Here is a tiny trained network, its code and every weight. The questions are about switching its units off for an input and a class, where a switched-off unit gives its printed mean instead of its output.

import numpy as np


def w(rows, s, z=0):
    codes = np.array(rows[::2]) - 128.0
    scale = np.full(codes.shape[1], s)
    scale[-1] = z or s
    return codes * scale


def norm(h):
    return h / np.sqrt((h * h).mean(-1, keepdims=True) + 1e-5)


def f(y):
    return np.maximum(y, 0)


def log_softmax(a):
    a = a - a.max(-1, keepdims=True)
    return a - np.log(np.exp(a).sum(-1, keepdims=True))


def net(x, mask):
    res = np.array(x, float).reshape(1, 4) / 4 @ E
    u = 0
    for l in range(3):
        y = f(norm(res) @ A[l][:, :-1].T + A[l][:, -1])
        res = res + np.where(mask[u : u + 7], y, B[l][:, -1]) @ B[l][:, :-1]
        u += 7
    return log_softmax(norm(res)[-1] @ U[:, :-1].T + U[:, -1])


A, B = {}, {}
E = w([
[86,175,52,78,119,64,48,195,251],'x0',
[141,29,106,210,116,4,155,163,118],'x1',
[253,149,96,248,107,200,96,215,142],'x2',
[182,119,249,97,44,84,132,103,210],'x3',
],0.0056)
A[0] = w([
[136,169,168,102,139,143,111,102,132,115],'L0N1',
[135,152,46,192,180,191,153,174,114,139],'L0N2',
[75,111,137,81,132,68,72,97,85,151],'L0N3',
[194,79,250,93,19,93,138,114,207,46],'L0N4',
[155,87,194,159,137,164,246,82,33,60],'L0N5',
[139,175,157,39,172,194,89,122,104,32],'L0N6',
[146,27,79,161,141,2,209,132,138,1],'L0N7',
],0.0048,0.0064)
B[0] = w([
[144,132,130,157,128,117,178,121,171,170],'L0N1',
[201,183,159,97,81,62,163,105,123,252],'L0N2',
[147,154,176,183,86,135,70,204,107,232],'L0N3',
[187,182,112,86,111,66,194,92,120,232],'L0N4',
[148,37,63,93,136,115,4,93,187,228],'L0N5',
[98,125,113,229,120,140,152,96,172,160],'L0N6',
[89,118,115,253,136,102,169,155,164,181],'L0N7',
],0.0072,0.0038)
A[1] = w([
[69,150,60,132,189,119,132,138,43,67],'L1N1',
[4,120,187,99,124,70,133,81,103,117],'L1N2',
[77,157,75,81,132,82,119,191,218,56],'L1N3',
[136,55,181,122,158,176,176,85,69,70],'L1N4',
[114,141,19,126,180,135,154,141,59,80],'L1N5',
[2,68,157,47,139,107,160,105,113,2],'L1N6',
[113,193,145,58,134,249,124,86,153,48],'L1N7',
],0.0084,0.0049)
B[1] = w([
[187,170,207,38,71,45,168,153,181,199],'L1N1',
[252,155,114,188,154,195,123,241,147,253],'L1N2',
[136,30,99,104,123,166,88,30,9,253],'L1N3',
[76,98,2,47,80,127,29,70,100,191],'L1N4',
[161,117,232,21,64,72,196,74,221,212],'L1N5',
[203,156,128,194,176,218,97,227,62,189],'L1N6',
[24,72,137,204,179,59,200,141,131,236],'L1N7',
],0.0069,0.0049)
A[2] = w([
[94,108,134,112,138,108,75,123,138,21],'L2N1',
[115,63,69,104,165,119,37,61,91,66],'L2N2',
[78,94,71,80,135,118,8,123,159,3],'L2N3',
[89,225,143,115,130,220,129,25,149,126],'L2N4',
[1,195,130,147,176,210,159,122,164,89],'L2N5',
[38,41,107,210,171,58,217,167,138,76],'L2N6',
[222,127,122,237,86,102,114,211,132,113],'L2N7',
],0.0066,0.0029)
B[2] = w([
[173,94,121,134,129,123,120,139,115,133],'L2N1',
[72,128,49,93,23,188,53,81,140,191],'L2N2',
[121,95,62,108,91,182,66,46,58,155],'L2N3',
[31,65,119,149,145,16,108,173,132,155],'L2N4',
[88,61,159,239,164,81,211,154,146,154],'L2N5',
[2,92,148,223,156,112,183,95,223,183],'L2N6',
[30,171,137,81,210,200,130,134,88,255],'L2N7',
],0.0061,0.0079)
U = w([
[113,70,47,102,79,160,17,62,94,236],'0',
[29,88,136,232,163,87,181,143,159,209],'1',
[186,204,140,140,196,246,102,242,93,4],'2',
[197,183,191,33,79,48,195,79,176,62],'3',
],0.012,0.0017)

Each question gives the input, the list of numbers given to net, and the class t.
The units are the neurons (one row each of A and B). Each row of codes is followed by its name. A weight is (code - 128) times the scale printed after its matrix; where a second scale follows, it is the last column's (A, B and U).
mask holds one flag per neuron, layer by layer. A switched-off neuron (its flag False) gives its mean, the last column of its row in B, instead of its output. The means were averaged over made-up inputs and are rounded, as every weight is.
A unit's drop is (log p(t) with every unit on - log p(t) with that unit switched off) / (log p(t) with every unit on - log p(t) with every unit switched off).
The circuit of an input: a set's keep is (log p(t) with only the set's units on - log p(t) with every unit switched off) / (log p(t) with every unit on - log p(t) with every unit switched off). Starting from the 12 units with the biggest drops (on a tie, the unit counted first), units are removed one at a time, each time the one whose removal leaves the highest keep (on an exact tie, the one counted first), for as long as the keep stays at least 0.8.
units of the circuit, in order: the units of the circuit, biggest drop first
most important unit: the unit with the biggest drop
top k neurons: the k neurons with the biggest drops, biggest first
top k neurons in layer l: the k neurons of layer l with the biggest drops, biggest first
drop when u is switched off: that unit's drop, to one decimal
input [-5,0,-8,6], class 2: units of the circuit, in order : L1N2, L1N6
input [-7,-5,7,-2], class 0: top 2 neurons : L1N4, L1N2
input [-1,-8,-5,0], class 1: most important unit : L1N7
input [-6,7,0,-8], class 3: units of the circuit, in order : L1N5, L1N1
input [-5,3,-7,6], class 2: units of the circuit, in order : L1N2, L1N6
input [8,-6,-4,8], class 0: top 2 neurons : L1N3, L0N2
input [6,4,-6,-7], class 3: units of the circuit, in order : L1N1, L1N5
input [6,-2,-7,4], class 2: top 4 neurons : L1N2, L1N6, L0N5, L1N4
input [8,8,6,-4], class 0: top 3 neurons : L1N3, L1N7, L1N2
input [-2,-7,7,2], class 1: units of the circuit, in order : L1N7, L1N2, L2N4
input [-4,-7,-2,7], class 1: top 2 neurons : L1N7, L0N2
input [-1,-4,5,-6], class 3: top 2 neurons : L1N5, L0N3
input [-2,5,-7,7], class 2: units of the circuit, in order : L1N2, L0N2, L1N6
input [-6,-7,-1,7], class 1: top 4 neurons : L1N7, L2N4, L1N3, L0N2
input [-5,-2,-7,-6], class 2: units of the circuit, in order : L1N2
input [3,5,6,-5], class 2: top 2 neurons in layer 2 : L2N7, L2N6
input [1,-3,7,-8], class 3: top 3 neurons : L1N5, L0N3, L1N2
input [8,8,-2,7], class 0: top 3 neurons : L1N3, L1N7, L0N2
input [-3,0,-3,-4], class 3: top 3 neurons : L1N1, L1N5, L1N3
input [-6,-7,0,-3], class 1: top 2 neurons : L1N7, L1N3
input [-8,-1,1,-6], class 0: units of the circuit, in order : L1N4
input [2,-1,-8,8], class 2: top 4 neurons : L1N2, L1N6, L0N2, L1N5
input [-3,5,7,1], class 2: top 2 neurons : L1N7, L2N7
input [2,1,-7,7], class 2: top 4 neurons : L1N2, L0N2, L1N6, L1N5
input [6,-3,1,-7], class 3: top 3 neurons : L1N5, L1N1, L0N5
input [-5,-8,7,3], class 1: top 2 neurons in layer 1 : L1N7, L1N2
input [-4,1,5,-8], class 3: drop when L1N5 is switched off : 0.4
input [6,4,-2,0], class 0: drop when L1N3 is switched off : 1.5
input [7,5,-6,-4], class 0: drop when L1N3 is switched off : 4.3
input [8,6,0,6], class 0: drop when L0N2 is switched off : 0.1
